Small tables with named rows and columns. After each table, cells are looked up by row and column.

siti.tsv
	megu	neki	zisosi	fef	lem	zonur	tulirep	vez	mam	fiv
dirako	811	809	884	710	836	764	779	796	772	800
zuf	869	809	821	801	818	676	849	820	861	804
vep	813	911	852	769	816	822	841	769	862	865
binat	848	801	860	756	804	848	772	830	871	769
ved	749	789	761	818	829	775	785	862	836	810
voz	895	826	810	825	783	824	782	886	806	804
miret	772	758	735	712	799	807	827	806	887	802
runovu	852	778	800	786	817	872	810	832	861	848
vib	815	878	861	765	855	978	784	812	768	830
bodep	840	822	814	796	806	815	818	827	763	794
peval	764	832	808	823	745	37	863	770	814	796

peval, zonur: 37
voz, megu: 895
vib, mam: 768
vib, neki: 878
binat, lem: 804
vep, vez: 769
peval, megu: 764
ved, megu: 749
bodep, megu: 840
peval, fiv: 796
runovu, mam: 861
Row with the largest lem: vib

gurive.tsv
	runobe	bokib
tedebib	-1334	1040
zam	4980	-2535
tidani	-665	-7773
kag	-2584	6921
zemanu	4531	5810
felog	3054	-1235
lag	-7482	-5889

bokib of lag is -5889
runobe of zemanu is 4531
runobe of zam is 4980
runobe of kag is -2584
runobe of felog is 3054
bokib of zam is -2535
Row with the largest runobe: zam

Table sopunug
	mepi	peze	luve	naseso	pote	nevub	kelo	tikap	kilaba	lipupa
sis	84306	23722	31124	24126	54911	24527	28504	52907	44063	26608
fufut	57532	27061	31719	33295	26524	34918	49372	18284	38026	49195
kaz	48666	29001	27275	35154	24907	30861	45625	17558	43123	47497
tenama	27019	17424	5825	16413	23165	30768	46253	67354	49105	14144
zov	54356	13531	29593	38966	43298	24677	63140	21774	22770	52686

What is the pote of kaz in sopunug? 24907
What is the peze of tenama in sopunug? 17424
What is the pote of sis in sopunug? 54911
What is the nevub of zov in sopunug? 24677
What is the nevub of fufut in sopunug? 34918
What is the pote of fufut in sopunug? 26524
What is the kelo of sis in sopunug? 28504
What is the tikap of sis in sopunug? 52907
What is the pote of tenama in sopunug? 23165
What is the naseso of fufut in sopunug? 33295
What is the lipupa of zov in sopunug? 52686
What is the kilaba of zov in sopunug? 22770
Row with the largest naseso: zov

sorel
cols = taf, gal
sigota: [54, 41]
fudevib: [49, 57]
sebido: [47, 42]
rav: [36, 44]
rez: [13, 49]
tago: [58, 76]
tegof: [88, 29]
lal: [28, 65]
sen: [87, 38]

What is the taf of rav in sorel? 36
What is the gal of tegof in sorel? 29
What is the gal of sebido in sorel? 42
What is the gal of tago in sorel? 76
What is the gal of rez in sorel? 49
What is the taf of fudevib in sorel? 49
What is the taf of lal in sorel? 28
What is the taf of sebido in sorel? 47
What is the taf of tago in sorel? 58
What is the taf of rez in sorel? 13
What is the gal of sigota in sorel? 41
What is the gal of rav in sorel? 44
What is the gal of sen in sorel? 38
What is the gal of lal in sorel? 65
What is the taf of sigota in sorel? 54

povofi
columns: didamap, bifisi, nav, deg, fipipel
kes: [-0.8, -3.7, -3.5, -3.8, -8.3]
bel: [-4.6, -4.5, -5.3, -5.0, -7.2]
dereta: [-7.5, -1.0, -4.5, 2.8, -3.9]
tev: [-4.0, -3.5, 1.0, -3.0, 6.5]

fipipel of bel: -7.2
bifisi of bel: -4.5
didamap of bel: -4.6
bifisi of kes: -3.7
deg of dereta: 2.8
didamap of kes: -0.8
nav of bel: -5.3
fipipel of dereta: -3.9
nav of kes: -3.5
bifisi of dereta: -1.0
nav of tev: 1.0
bifisi of tev: -3.5
nav of dereta: -4.5
fipipel of kes: -8.3
deg of kes: -3.8
deg of tev: -3.0
didamap of dereta: -7.5
didamap of tev: -4.0
fipipel of tev: 6.5
deg of bel: -5.0

